Here is a tiny trained network, its code and every weight. The questions are about switching its units off for an input and a class, where a switched-off unit gives its printed mean instead of its output.

import numpy as np


def w(rows, s, z=0):
    codes = np.array(rows[::2]) - 128.0
    scale = np.full(codes.shape[1], s)
    scale[-1] = z or s
    return codes * scale


def norm(h):
    return h / np.sqrt((h * h).mean(-1, keepdims=True) + 1e-5)


def f(y):
    return np.maximum(y, 0)


def log_softmax(a):
    a = a - a.max(-1, keepdims=True)
    return a - np.log(np.exp(a).sum(-1, keepdims=True))


def net(x, mask):
    res = np.array(x, float).reshape(1, 7) / 4 @ E
    u = 0
    for l in range(2):
        y = f(norm(res) @ A[l][:, :-1].T + A[l][:, -1])
        res = res + np.where(mask[u : u + 8], y, B[l][:, -1]) @ B[l][:, :-1]
        u += 8
    return log_softmax(norm(res)[-1] @ U[:, :-1].T + U[:, -1])


A, B = {}, {}
E = w([
[183,106,53,86,177,189,125,133,237,190],'x0',
[73,11,130,228,191,163,85,151,235,46],'x1',
[4,83,115,138,156,143,133,134,46,245],'x2',
[24,236,89,144,56,125,132,132,60,103],'x3',
[146,113,141,122,206,241,145,138,93,46],'x4',
[44,135,180,112,74,75,95,101,133,93],'x5',
[23,148,195,76,105,194,92,97,119,6],'x6',
],0.0034)
A[0] = w([
[128,24,128,162,114,140,143,116,255,101,92],'0.n1',
[245,84,93,129,152,67,243,139,216,214,197],'0.n2',
[220,233,90,123,108,117,241,201,137,153,6],'0.n3',
[125,176,106,34,45,96,116,114,104,164,6],'0.n4',
[84,103,116,220,189,149,198,206,174,226,95],'0.n5',
[134,234,160,141,51,21,130,95,113,166,115],'0.n6',
[177,176,44,81,61,93,246,147,106,229,123],'0.n7',
[219,138,175,57,129,113,127,118,83,69,14],'0.n8',
],0.004,0.0026)
B[0] = w([
[135,110,146,137,139,126,60,75,141,139,196],'0.n1',
[88,164,110,164,100,171,145,142,59,64,253],'0.n2',
[181,164,65,164,59,142,2,104,129,47,180],'0.n3',
[91,132,118,97,163,164,139,115,126,159,160],'0.n4',
[148,79,167,140,136,133,186,99,107,130,186],'0.n5',
[125,73,129,141,173,193,160,145,128,170,190],'0.n6',
[149,200,126,125,179,69,31,108,150,128,219],'0.n7',
[153,93,149,72,89,94,199,97,196,94,160],'0.n8',
],0.0065,0.0055)
A[1] = w([
[195,124,203,63,126,119,215,139,162,82,38],'1.n1',
[144,70,136,163,99,101,144,115,123,2,114],'1.n2',
[126,79,142,107,68,117,136,64,181,92,115],'1.n3',
[112,180,116,49,128,64,106,129,133,194,1],'1.n4',
[39,211,141,106,121,117,101,140,42,114,99],'1.n5',
[5,147,165,112,44,166,188,162,70,82,27],'1.n6',
[150,51,74,103,194,234,167,151,135,150,35],'1.n7',
[184,99,107,138,142,96,129,192,130,157,231],'1.n8',
],0.0058,0.0033)
B[1] = w([
[227,159,219,39,151,126,196,196,2,135,175],'1.n1',
[114,131,135,61,153,113,128,142,158,214,254],'1.n2',
[121,151,192,123,160,78,136,198,181,100,197],'1.n3',
[121,140,95,51,252,164,120,61,180,227,159],'1.n4',
[83,46,82,102,126,153,208,167,222,143,234],'1.n5',
[116,149,48,158,44,173,212,196,115,41,208],'1.n6',
[159,89,125,178,188,238,62,26,33,109,184],'1.n7',
[109,168,149,141,18,83,118,96,95,78,191],'1.n8',
],0.0068,0.0046)
U = w([
[46,98,82,110,78,164,238,214,145,62,183],'0',
[95,159,68,43,181,132,131,96,138,245,107],'1',
[216,150,230,23,143,118,174,178,120,75,97],'2',
[211,227,51,151,79,98,50,114,112,91,247],'3',
[155,51,136,195,208,234,68,48,85,99,113],'4',
[107,80,139,217,71,36,152,117,39,185,3],'5',
[89,72,212,152,153,62,38,150,251,91,109],'6',
],0.011,0.0016)

Each question gives the input, the list of numbers given to net, and the class t.
The units are the neurons (one row each of A and B). Each row of codes is followed by its name. A weight is (code - 128) times the scale printed after its matrix; where a second scale follows, it is the last column's (A, B and U).
mask holds one flag per neuron, layer by layer. A switched-off neuron (its flag False) gives its mean, the last column of its row in B, instead of its output. The means were averaged over made-up inputs and are rounded, as every weight is.
A unit's drop is (log p(t) with every unit on - log p(t) with that unit switched off) / (log p(t) with every unit on - log p(t) with every unit switched off).
The circuit of an input: a set's keep is (log p(t) with only the set's units on - log p(t) with every unit switched off) / (log p(t) with every unit on - log p(t) with every unit switched off). Starting from the 12 units with the biggest drops (on a tie, the unit counted first), units are removed one at a time, each time the one whose removal leaves the highest keep (on an exact tie, the one counted first), for as long as the keep stays at least 0.8.
units of the circuit, in order: the units of the circuit, biggest drop first
unit that matters most: the unit with the biggest drop
k most important neurons: the k neurons with the biggest drops, biggest first
k most important neurons of layer l: the k neurons of layer l with the biggest drops, biggest first
drop when u is switched off: that unit's drop, to one decimal
input [1,-4,-2,1,2,3,0], class 1: 3 most important neurons : [0.n7 0.n4 1.n4]
input [2,3,-5,5,5,7,-7], class 6: 2 most important neurons of layer 0 : [0.n7 0.n1]
input [7,-6,1,-8,8,1,-1], class 4: unit that matters most : 1.n7
input [6,0,-7,-8,0,-6,1], class 4: 3 most important neurons of layer 0 : [0.n2 0.n7 0.n1]
input [8,-3,-6,-2,6,3,-3], class 3: units of the circuit, in order : [0.n3 1.n5]
input [2,-7,-2,6,-6,-3,7], class 1: units of the circuit, in order : [0.n2 1.n4]
input [-7,-5,0,-7,5,-2,-5], class 3: units of the circuit, in order : [0.n3 1.n8]
input [-6,6,-3,-1,6,1,1], class 6: units of the circuit, in order : [0.n2 1.n2]
input [-6,-4,6,0,-1,-8,-7], class 3: units of the circuit, in order : [0.n7 0.n3]
input [-6,2,-2,-5,-4,-1,6], class 2: units of the circuit, in order : [0.n7 1.n1 0.n2]
input [-3,3,-5,-6,3,7,5], class 2: units of the circuit, in order : [1.n1 0.n3]
input [-8,0,-4,-4,-7,8,-1], class 2: 4 most important neurons of layer 0 : [0.n2 0.n7 0.n3 0.n1]
input [7,-6,5,-2,-1,-6,-1], class 3: 2 most important neurons of layer 1 : [1.n2 1.n8]
input [7,-1,7,1,3,3,-8], class 4: units of the circuit, in order : [1.n7]
input [-7,-5,-5,2,-2,8,-3], class 0: 2 most important neurons of layer 1 : [1.n6 1.n5]
input [8,2,3,4,-5,-2,4], class 4: 3 most important neurons of layer 1 : [1.n2 1.n7 1.n5]
input [4,-4,-5,6,-2,0,6], class 0: drop when 1.n6 is switched off : 0.1
input [-5,1,7,3,-4,7,-1], class 0: drop when 1.n8 is switched off : 0.0
input [3,-7,-5,7,1,8,4], class 0: drop when 1.n6 is switched off : 0.2
input [-6,-3,1,-2,4,6,6], class 0: unit that matters most : 1.n6
